Every row comes from one small tree of marks. Brackets hold a mark, then the marks that hang from it, in the order of their numbers. Every link used is in the known rows. Which tree was each row made from?
Known rows
[Q_841 [Q_29 Q_628] Q_37]: [ -55   14   58  -40   37   -5    9   57   46  -44   -1    1  -73  -14
   10   77  -28 -107  -36  -62  -63   -1]
[Q_29 Q_628]: [ 11  12  67   1   5  25 -25  35  69 -42  17  16  49  15  16  27   2   4
   3 -12 -75  42]
[Q_553 [Q_841 [Q_29 Q_628] Q_37]]: [-73  40  69   4  37 -11 -10  13  13 -63 -50   6 -54 -35   5  99 -45 -23
 -37 -46 -62 -22]
[Q_628 [Q_841 Q_37]]: [-11  23  74 -55  69  52 -41  -4  53 -44 -15  11  17  -1 -39  66  81  -4
 -51 -44 -14   1]
[Q_385 Q_847]: [ 22  -2  97   5  10  36 -44 -11  54 -78   1   3  -9 -11   4  61  81  -8
  -4  39 -59 -19]
[Q_847 [Q_385 [Q_553 Q_37 Q_841]] Q_456]: [ -5  49  -8  78 -27   0 -28  16  51  15  17 -15  24 -10   6  23 -40  37
  65  34  21 -43]
[Q_841 [Q_29 [Q_628 [Q_385 Q_553]]] Q_37]: [-54  -8  18 -31   6 -18  16  65  18 -37  10  21 -74  -7  -3  52 -47 -72
  -6 -49 -41  -2]
[Q_847 [Q_385 Q_37] Q_456]: [ 34  63  33  15 -35  69 -15   3  86  12   9 -13  16  32  15  11  42 -36
  55  40  20 -36]
[Q_385 [Q_553 Q_37 Q_841] [Q_847 Q_456]]: [  1 -45  49  73 -22 -33 -49  -2 -11 -42 -13 -17 -41 -37  21  54   0   8
  56  36   8 -64]
[Q_29 [Q_628 [Q_841 Q_37]]]: [  4   0  80 -47  38  31 -42  17  54 -25  -6  10  33  -3 -20  68  37  -7
 -39 -56 -66  18]
[Q_628 [Q_385 Q_37] Q_841]: [ 34   5  21 -54   4  60 -48 -14  39 -31 -41  42  30   9 -21  -5  82  33
  50   4  10  -3]
[Q_847 [Q_385 [Q_553 Q_841]] Q_456]: [  4  71  14  76 -26  17 -18  15  58  -3   7  -6  44   7  -8  40  -3  82
  25  42  28 -32]
[Q_37 [Q_841 [Q_29 Q_628]]]: [-34  37  25  18   7 -30 -71  10  76 -53 -64  19   2 -34  24  -9  15  33
 -73 -51 -54  13]
[Q_553 [Q_37 [Q_841 [Q_29 [Q_628 Q_385]]]]]: [-34 -11 -26  21  -3 -21 -86  10  51 -19 -39  22 -26 -45  34 -40 -53 -33
  38 -48 -65  -5]
[Q_29 [Q_628 [Q_385 [Q_37 Q_841] Q_553]]]: [  9 -21  20  18 -61  -3 -30  27   6 -28  -8  38  19  22  14 -44  11  42
  27 -16 -19  29]
[Q_628 [Q_385 Q_37 Q_553]]: [  9 -14  16   7 -45  27   9  34   3 -43  17  50  -5  41   3 -43  30  17
  73  28  49  17]
[Q_37 [Q_841 [Q_29 [Q_628 Q_385]]]]: [-34  30  -3  16  -5 -21 -81   1  62 -47 -63  38   1 -32  13 -22   5  44
 -42 -38 -62  11]
[Q_847 Q_385 Q_456]: [ 23  80  13  30  -8  67 -37   1 108   3  22 -14  56  17  -4  33  26  12
  40  46 -12 -24]
[Q_385 [Q_37 [Q_841 Q_29]] Q_553]: [-32   8  39  28 -35 -48  -5  45  25 -48 -40  26 -59   2  29 -58  45  13
 -52 -31  81  -1]
[Q_847 Q_456]: [  3  25  35  12  20  50 -34  19  85 -34   9   5  48  28  17  26  30 -19
  44  30  13   3]
[Q_841 [Q_29 [Q_628 Q_385]] Q_37]: [-52   5  24 -42  16   8  -3  44  32 -39  -3  18 -69  -9   1  68 -37 -94
   3 -48 -73  -1]
[Q_553 Q_841]: [-30  60  70  45  34  30 -31 -17  32 -75 -35  25  32  -7   2  46   9  71
  -3  12 -31   0]
[Q_29 [Q_628 Q_841]]: [ 24  16  64 -28  28  20 -50  23  79 -30 -13  16  69  -5  -7  37  35  45
 -28 -31 -62  25]
[Q_847 [Q_385 Q_37 [Q_553 Q_841]] Q_456]: [  8  55  29  60 -53  20   3  12  35   6  -2 -11   9  20   7  22  18  37
  41  39  63 -40]

Which tree is each row?
[ -52   20   19   34   26  -39  -42   30   33  -33  -49   10  -47  -66
   42   41 -105  -35   50  -34  -79  -30]
[Q_553 Q_37 [Q_841 [Q_29 Q_628]]]
[-69  33  39   3  25  -6 -18   3   0 -58 -52  21 -52 -31  -4  89 -50 -12
   2 -39 -68 -20]
[Q_553 [Q_841 [Q_29 [Q_628 Q_385]] Q_37]]
[ 49 -22  43 -34  -6  27 -78 -14  49 -36 -26  23  45 -22 -21  52  57  50
  22   0 -98  -3]
[Q_29 [Q_628 [Q_385 Q_847] Q_841]]
[-37  -1   6  21  11 -32 -81  22  62 -26 -38  13 -28 -49  42 -33 -44 -43
   6 -59 -60  -5]
[Q_553 [Q_37 [Q_841 [Q_29 Q_628]]]]
[  5  71  41  18 -42  13 -41   5  79  -8 -33   2 -11 -13  17 -12  27  -1
 -32 -20 -37 -19]
[Q_847 [Q_385 [Q_37 [Q_841 [Q_29 Q_628]]]]]
[ -3  48  10  65 -29   2 -38  21  60  -6  30   3  13  -9   0 -32  -4  53
  -2  -5  -6  -5]
[Q_847 [Q_385 [Q_553 [Q_37 Q_841]]]]
[ 30  -6 -13 -47  16  14 -87 -14  72 -42 -66  20  -8 -53 -21  63  69  19
  32  29 -34 -63]
[Q_628 [Q_385 [Q_847 Q_456]] [Q_841 Q_29]]
[ 22 -63  45  45 -27 -19 -36  33  24 -34  30 -17 -39 -14  24  23  22 -41
  59  38  17 -46]
[Q_385 [Q_553 Q_37] [Q_847 Q_456]]
[-41  12   0  26  24 -19 -82  13  64 -37 -39  14 -37 -47  38 -38 -27 -39
   9 -45 -32 -10]
[Q_553 [Q_37 [Q_841 Q_29]]]
[  7 -17  95  -3 -37 -14 -63 -19  33 -60 -78   1 -84 -36  41  11  90 -51
 -51 -16 -44 -47]
[Q_385 [Q_37 [Q_841 [Q_29 Q_628]]] Q_847]
[ 35 -11  31 -44 -14  32 -47   8  42 -17 -27  37  45   7  -7   8  37  22
  37 -17 -46  15]
[Q_29 [Q_628 [Q_385 Q_37] Q_841]]
[ 44  -9  29 -41  17  52 -88 -39  50 -56 -38  33  32 -26 -41  50 103  70
  26  33 -52 -27]
[Q_628 [Q_385 Q_847] Q_841]
[ 29 -10  27 -67  -5  16 -60 -12  39 -51 -75  24 -54 -47 -11  41  89  -6
  23  14 -22 -60]
[Q_628 [Q_385 Q_37 Q_847] [Q_841 Q_29]]
[ 10 -10  30 -50  17  46 -51   1  36 -24 -11  29  37   1 -32  46  24  14
  14 -40 -74  18]
[Q_29 [Q_628 Q_385 [Q_841 Q_37]]]
[-38  34  50 -69  75  14 -29  25  71 -49 -38   7 -32 -34 -26  79  48 -32
 -64 -53 -14 -18]
[Q_628 [Q_841 Q_29 Q_37]]
[-27  27  41  24   4 -17 -41  -8  26 -67 -65  22 -28 -54  12  79 -28  38
  12   7 -93 -34]
[Q_553 [Q_841 [Q_29 [Q_628 [Q_385 Q_847]]]]]
[ -5  34 -24 -53  35  17 -53  16  78 -45 -54  47  19 -37 -27  26  33  50
  15   2 -22 -12]
[Q_628 Q_385 [Q_841 Q_29]]
[ 30 -36 111  18 -49  -4  11  28  -2 -64  12   4 -68  14  20  12  95 -21
  -1  36  41 -26]
[Q_385 Q_37 Q_553 Q_847]
[-33  20 -13  36  -7 -12 -14  29  10 -61 -15  51   0  -9  -9   6 -25  89
  45  25   7   0]
[Q_628 [Q_385 [Q_553 [Q_841 Q_29]]]]
[ 42 -28 102  -4 -31  49 -33 -15  37 -47 -21 -16 -47  13  32  46 101 -85
  45  46   8 -54]
[Q_385 Q_37 [Q_847 Q_456]]
